The same points and some others measured another way (B), then each row and its match in B:
B:
0: [98 -9 241 -84 -43 -91 403 170 -43 71 -25 105 245 232 64 115 -64 25 18 -97 -3 -147 -131 232 1 -163 61 -35 -186 97]
1: [-69 40 7 223 -19 -101 211 274 -95 172 -199 -276 -494 -47 491 127 58 -108 194 -331 -169 21 -143 -31 -171 235 56 -31 146 112]
2: [128 -33 -95 -341 363 35 224 -92 130 86 -59 253 484 180 -280 88 -225 -176 -227 183 339 -137 -254 158 86 -326 202 34 -119 171]
3: [-116 -317 -339 312 -177 86 -498 97 57 -131 263 -35 290 -172 -692 -365 -55 105 -276 -152 241 146 425 504 123 -136 435 -144 -33 276]
4: [-12 34 66 0 81 -68 273 159 -120 205 -302 -142 -185 9 325 289 -66 -209 155 -53 -53 -32 -326 -79 -148 84 56 84 35 55]
5: [-98 -84 38 298 81 -65 318 382 -30 168 -37 -241 -520 33 408 36 204 26 173 -653 -12 31 -30 93 -153 332 260 -114 61 189]
6: [-108 161 -347 281 -91 -81 -82 95 136 -74 150 -229 -244 9 9 -474 53 148 -181 -316 -138 50 289 349 32 10 98 -358 353 361]
7: [272 -12 105 -407 222 -52 328 -73 77 191 -174 199 232 130 309 292 -345 -357 -19 314 -137 -292 -454 -90 41 -297 -180 243 -106 -53]
8: [216 59 167 -258 173 -83 264 90 -16 168 -260 93 153 27 225 337 -213 -245 66 -5 172 -125 -352 -64 -79 -158 -46 64 -131 96]
9: [280 -24 102 -472 335 -32 359 -68 102 196 -169 257 310 155 211 322 -330 -343 -44 273 44 -285 -483 -77 50 -312 -90 217 -156 -9]
10: [118 -727 167 37 46 88 17 264 -22 258 109 63 -123 -125 306 365 -161 -344 180 -139 -210 -190 -209 -42 26 95 175 525 -384 -252]
11: [-87 209 156 170 -143 -139 202 250 -265 117 -414 -259 -166 -32 213 283 23 -60 225 -158 54 107 -214 8 -245 133 71 -104 54 167]
12: [-2 -668 64 240 29 104 -70 351 23 74 308 110 166 -68 -334 31 53 16 -18 -516 338 8 198 349 66 64 561 89 -405 80]
13: [296 153 -459 -170 80 -94 -241 -220 428 4 195 -57 -349 -129 629 -439 -387 -280 -241 134 -672 -276 46 -5 192 -278 -519 -22 456 124]
14: [40 -816 326 166 87 96 210 465 -144 320 60 45 -176 -75 243 516 26 -255 305 -441 58 -98 -227 -24 -71 285 438 478 -518 -209]
15: [-208 133 -316 389 -102 -79 27 174 38 2 61 -355 -485 11 205 -379 140 120 -56 -369 -278 81 214 267 -45 186 123 -282 382 288]
16: [184 -202 136 -185 211 -16 462 126 162 107 181 251 249 298 72 16 -81 -33 -89 -197 39 -266 -132 248 115 -181 147 37 -235 84]
17: [208 -329 -49 -96 -230 2 -322 -70 50 57 90 58 148 -173 190 58 -452 -358 -48 432 -578 -246 -105 33 157 -304 -278 412 -77 -195]
18: [-234 -44 -220 400 -458 -19 -539 88 -269 -29 -233 -360 -41 -311 -246 -15 -144 -102 35 212 -188 223 111 161 -97 25 102 36 182 101]
19: [-98 -502 18 359 -240 67 -204 304 -70 -40 274 -1 245 -61 -495 -111 54 133 -56 -364 206 75 318 489 63 13 507 -20 -285 135]
20: [174 -67 -385 -129 291 -5 7 -74 386 62 250 43 -212 26 314 -342 -188 -174 -246 -124 -267 -219 19 106 185 -153 -79 -30 234 170]
21: [5 127 -48 -132 146 -27 205 7 -1 32 -139 99 398 168 -327 25 -103 -11 -153 52 344 -11 -130 253 4 -224 238 -152 -32 271]
22: [-45 432 -326 -81 -16 -74 -206 -175 -37 -52 -334 -97 299 -69 -345 -95 -244 -98 -227 372 183 123 -75 156 -51 -313 -13 -254 302 347]
23: [-149 -27 -180 314 67 -32 173 266 52 82 68 -230 -414 50 177 -191 180 86 4 -527 -26 48 108 225 -69 228 289 -212 185 271]
24: [99 -78 258 -119 110 -75 470 189 -95 258 -232 -13 -122 132 487 413 -116 -254 202 -33 -177 -180 -433 -103 -105 27 -21 226 -133 -76]
25: [-50 -47 -29 221 33 -57 223 276 60 42 119 -94 -184 98 69 -169 139 141 -18 -550 101 9 134 296 -30 106 270 -239 34 287]
26: [134 184 -95 -285 147 -49 126 -115 45 75 -212 88 305 92 -12 100 -290 -224 -131 346 15 -124 -287 57 26 -317 -79 33 52 124]
27: [203 -761 73 54 166 112 -106 312 144 160 308 179 -9 -181 34 142 -91 -191 32 -497 206 -131 54 129 89 37 345 265 -432 -23]
28: [79 -60 223 -20 101 -78 392 256 -103 249 -239 -86 -258 41 523 382 -44 -217 242 -212 -87 -92 -356 -112 -151 118 25 145 -93 -5]
29: [83 -148 252 -47 265 -58 468 319 -94 305 -267 -38 -288 33 496 476 22 -228 267 -384 156 -76 -400 -155 -193 204 171 140 -170 30]
30: [-8 -685 -127 163 217 152 -155 263 75 160 210 55 -39 -167 -183 102 -8 -162 -28 -404 294 11 58 154 54 124 534 203 -277 53]
31: [-121 202 -239 48 149 -33 3 40 -80 115 -354 -193 -122 -84 -18 105 -65 -175 -24 25 190 130 -195 -13 -151 36 169 -98 230 252]
32: [-1 385 -342 -169 123 -45 -182 -195 21 -33 -337 -13 374 -69 -402 -53 -265 -142 -261 354 353 105 -122 121 -33 -341 54 -226 236 363]
33: [213 -53 210 -326 200 -43 377 57 50 102 -63 274 477 205 -75 216 -191 -126 -70 32 264 -192 -268 157 40 -298 104 30 -270 112]
34: [-450 271 141 432 -203 -87 303 364 -482 44 -497 -337 108 120 -493 227 309 241 161 -288 559 388 -52 322 -336 253 611 -357 16 370]
35: [-237 237 -157 404 -152 -115 16 245 -196 93 -324 -475 -558 -130 302 8 121 -11 165 -307 -124 199 -15 32 -238 297 108 -212 351 258]
36: [-5 -75 27 218 -52 -86 299 281 82 65 177 -121 -313 135 351 -181 111 102 35 -502 -238 -104 96 263 4 126 111 -146 55 157]
37: [92 -113 115 206 -80 -127 310 330 86 143 154 -182 -582 45 765 -79 61 -8 170 -560 -495 -176 13 79 -34 202 -106 -22 71 50]
38: [42 -187 -2 50 274 -14 342 256 82 218 6 -59 -376 53 405 100 67 -120 87 -475 29 -82 -162 13 -66 196 215 22 -20 121]
39: [207 -99 174 -217 147 -43 379 122 126 80 105 237 340 246 6 37 -106 -14 -86 -150 129 -217 -110 253 80 -238 96 -26 -239 129]
40: [-397 225 143 333 -59 -67 334 361 -462 86 -539 -253 175 98 -533 336 276 185 149 -298 756 380 -140 256 -356 232 674 -332 -60 392]
41: [-131 110 -246 239 -52 -62 78 115 82 -45 106 -168 -129 106 -54 -365 76 143 -145 -271 -92 24 203 359 20 7 184 -289 244 308]
42: [161 170 153 -176 -59 -123 209 46 -46 61 -196 52 261 88 106 152 -208 -106 -1 118 -18 -119 -205 105 -36 -261 -118 -37 -55 117]
43: [-106 -36 -15 326 -647 -85 -421 90 -266 -84 -128 -260 158 -197 -175 -35 -214 -30 38 293 -412 88 152 273 -23 -133 -83 61 52 11]
44: [-200 84 -174 225 -8 -37 195 131 -19 -7 31 -123 37 182 -246 -232 124 159 -139 -215 94 73 109 394 -11 19 348 -255 133 313]
45: [52 -298 116 210 -566 -38 -267 133 -82 -101 220 4 356 -35 -201 -145 -214 36 -48 135 -407 -113 237 432 144 -261 -37 108 -194 -40]
46: [-120 19 -47 430 -177 -126 203 347 -24 97 54 -382 -701 6 601 -182 176 78 171 -575 -451 -3 115 143 -109 333 25 -156 251 156]
47: [38 201 -72 12 -67 -96 77 60 54 -69 0 13 279 94 -228 -209 -80 114 -171 -117 165 -2 115 361 22 -220 90 -307 59 334]
48: [266 -54 -386 -407 375 43 40 -258 459 -15 328 330 389 196 -140 -384 -334 -148 -467 241 -68 -315 -10 276 320 -489 -35 -6 72 179]
49: [130 -615 78 156 -131 54 -136 270 97 18 404 147 196 -63 -165 -86 -86 4 -54 -364 22 -127 237 363 153 -85 280 128 -373 20]
50: [-103 -207 39 223 -439 -15 -237 97 -245 17 -110 -153 192 -111 -149 115 -195 -125 62 323 -341 15 -17 200 -9 -98 59 236 -75 -79]
51: [-183 -168 121 457 -121 -81 461 458 -71 141 127 -288 -567 175 458 -90 305 173 199 -710 -312 -22 85 255 -100 399 269 -111 37 112]
52: [-16 -325 -131 105 -345 46 -317 -63 -13 -80 206 57 464 -1 -402 -185 -278 -81 -208 404 -360 -112 130 397 209 -321 74 212 -99 -49]
53: [-96 -37 -265 177 157 -12 122 132 73 141 -18 -216 -448 1 296 -106 41 -108 -12 -251 -173 -9 -58 60 -40 179 163 -41 240 160]
54: [132 -190 91 -21 152 -36 388 216 168 85 227 113 8 203 163 -88 26 48 -44 -448 30 -189 7 268 76 -38 174 -79 -151 152]
55: [-61 -650 -299 174 246 183 -252 154 131 99 271 56 8 -152 -347 -49 -32 -147 -141 -299 266 22 119 225 98 75 573 183 -177 95]
56: [165 246 -534 -387 239 12 -264 -399 339 -135 79 240 642 61 -539 -418 -426 -127 -569 511 166 -112 30 317 259 -640 -41 -190 232 342]
57: [-28 -441 -68 225 -113 53 -290 198 -81 129 -6 -126 -151 -253 42 152 -121 -230 90 -94 -105 19 -5 40 -37 86 198 249 -110 -40]
58: [97 -235 327 12 206 -62 543 391 -79 319 -164 -45 -388 63 642 458 58 -198 316 -499 12 -120 -359 -141 -179 256 145 169 -206 -21]
59: [343 -114 38 -538 467 4 307 -98 182 245 -129 290 232 95 298 343 -371 -446 -71 255 55 -316 -529 -169 71 -304 -95 298 -163 -37]
60: [-80 150 -289 68 54 -43 20 -11 -9 128 -213 -243 -326 -44 295 -22 -118 -213 -7 121 -306 -17 -193 -30 -57 43 -34 24 335 116]
61: [-69 -360 250 291 -508 -25 -66 268 -239 -1 69 -45 281 10 -186 97 -76 35 103 14 -255 -29 99 364 13 -62 163 168 -299 -77]
62: [-56 -75 -28 146 163 -39 272 255 -36 219 -147 -197 -443 -7 398 157 76 -136 147 -371 -21 6 -180 -30 -145 245 193 9 81 124]
63: [-24 -246 347 145 25 -51 657 412 -70 159 108 23 -40 321 213 136 195 121 154 -545 12 -131 -94 288 -47 152 320 -13 -281 63]
64: [243 76 114 -367 189 -59 193 -20 52 86 -189 235 457 76 -74 233 -291 -194 -90 151 292 -142 -282 49 4 -359 -9 7 -171 145]
65: [201 -5 143 -166 185 -92 272 145 15 217 -202 4 -151 -19 487 318 -168 -262 140 -149 -12 -147 -332 -140 -96 -17 -86 89 -65 42]
66: [-165 -104 -278 314 -349 8 -582 36 -194 -2 -191 -294 -20 -346 -246 4 -202 -172 -11 245 -149 182 95 124 -60 -31 91 82 155 81]
67: [30 -38 -170 159 -578 -55 -590 -94 -89 -121 -3 -146 268 -236 -181 -174 -383 -140 -121 508 -539 -28 175 262 105 -329 -252 112 115 -10]
68: [-36 -214 -43 150 -406 -15 -297 15 -162 20 -67 -115 172 -127 -91 72 -281 -182 14 397 -428 -40 -32 165 41 -163 -51 261 -30 -107]
69: [-137 -51 -406 215 -461 24 -657 -172 -50 -184 73 -123 440 -160 -635 -357 -302 -29 -304 531 -279 82 287 440 160 -363 39 -6 184 133]
70: [-121 20 -347 256 85 -30 -23 128 86 90 16 -287 -497 -76 264 -215 51 -56 -30 -321 -169 51 66 93 -51 185 147 -136 334 236]
71: [101 -135 193 127 53 -101 368 354 2 208 -29 -136 -488 18 676 170 61 -96 233 -561 -178 -125 -143 -32 -115 226 19 15 -41 62]

[-194 -405 80 18 180 -102 100 -5 -46 76 -46 92 -50 190 205 -147 140 -29 -31 -309 139 8 -16 -73 31] | 5
[109 -407 11 -7 -69 -176 -31 5 -22 -12 -149 -111 15 68 1 -119 -110 -157 5 -177 258 105 -118 69 195] | 11
[183 -161 -119 211 118 183 -63 176 -28 20 -124 -53 -27 -91 -108 -63 -158 -283 263 193 148 88 127 191 83] | 31
[-89 91 -40 -8 -34 -142 -90 32 -179 -47 41 -49 13 233 -38 34 -103 33 5 334 -208 73 -201 -22 -143] | 3
[247 -211 -113 211 -48 34 -47 177 -132 -120 -281 -45 58 -91 -241 162 -202 -166 247 253 -2 70 129 181 108] | 32
[-307 -162 104 -237 71 -177 128 -52 -57 159 -44 98 -25 216 244 3 181 226 -185 -127 -292 -142 54 -135 -119] | 6
[-123 -27 -31 185 62 -109 -44 48 -185 -92 -51 -24 -25 264 -77 -22 -103 -88 94 256 22 185 -309 -31 -109] | 12
[-79 -216 20 -91 8 -132 91 20 -124 -81 -203 152 39 90 49 439 139 257 -85 -152 -374 -141 289 -93 -92] | 48
[192 -29 -138 278 53 185 -19 234 -64 -3 -315 -102 -15 -140 -270 30 -267 -279 343 461 32 111 63 236 24] | 8
[-119 -625 147 113 -265 -554 134 -13 -290 -152 -457 -109 124 335 -137 -207 -163 -36 -24 -11 197 173 -593 -69 221] | 34
[90 -456 5 180 -147 -256 53 88 -261 -235 -374 22 111 111 -192 210 -107 -2 98 27 -25 68 -65 16 137] | 33
[109 310 -102 -335 -272 -181 -246 -16 -116 68 187 -229 72 104 -34 0 -230 102 -110 525 -438 -28 -111 81 -112] | 52
[-281 122 36 -214 188 104 64 54 25 394 135 7 -81 108 265 -351 79 41 -33 265 -296 -160 69 13 -167] | 46
[85 -206 -33 0 39 -21 -25 32 109 61 -176 -131 -64 -35 -12 -8 -108 -190 51 -120 227 108 -6 108 68] | 4
[-113 -142 4 133 -30 -84 102 167 -324 -38 -237 93 95 148 -109 31 -56 88 151 460 -382 -78 7 14 -49] | 16
[48 -150 39 -377 -363 -527 -199 -173 -116 -56 141 -229 96 293 76 -70 -142 127 -307 -56 -70 66 -382 -61 81] | 61
[56 -175 -84 268 210 201 -8 185 -48 75 -99 -13 -57 -20 -52 -205 -114 -310 288 199 198 100 42 159 55] | 58
[281 -41 -156 107 -21 154 -97 196 -57 -2 -162 -83 32 -173 -190 102 -218 -185 245 357 -85 14 239 233 62] | 7
[211 -28 -49 -404 -296 -328 -283 -154 63 17 194 -308 25 103 61 -33 -199 -25 -251 -98 55 98 -209 51 82] | 50
[150 -218 -79 120 88 95 -65 127 -16 57 -63 -62 -25 -48 -35 -126 -120 -243 182 76 172 71 80 155 108] | 28
[0 -791 105 311 -216 -486 112 50 -365 -282 -470 -43 151 304 -214 -167 -178 -148 103 -74 354 225 -527 -35 324] | 40
[55 -237 -7 -59 -117 -198 46 22 -113 -168 -323 47 58 33 -91 508 13 188 -56 -110 -270 -55 200 -31 -26] | 56
[-29 -259 13 -95 134 -24 -3 -14 104 138 -9 -47 -89 48 176 -117 39 -117 -43 -294 200 36 51 25 51] | 1
[90 -82 -114 349 216 270 5 231 -9 73 -226 -67 -81 -92 -164 -160 -199 -373 378 346 221 154 21 218 22] | 29
[72 210 -35 -499 -307 -337 -224 -161 62 67 123 -282 17 122 55 144 -159 159 -310 86 -268 18 -159 2 -101] | 69
[138 61 -148 212 170 297 -37 216 46 117 -187 -96 -81 -166 -155 -41 -202 -305 320 382 56 81 148 241 -30] | 65
[-244 -325 113 -170 -10 -262 105 -20 -195 55 -40 133 58 255 194 -37 156 236 -153 -103 -289 -154 20 -137 -21] | 41
[126 56 -111 93 42 165 -49 181 -3 137 -151 -151 -28 -117 -132 -140 -230 -242 236 458 -24 52 51 221 6] | 24
[-24 -191 4 54 -161 -186 38 133 -319 -33 -208 -5 137 142 -123 -76 -141 57 102 456 -312 -54 -86 47 45] | 0
[120 -383 -37 231 -73 -134 37 128 -223 -230 -366 45 80 50 -209 264 -102 -42 162 65 -26 64 35 51 95] | 2
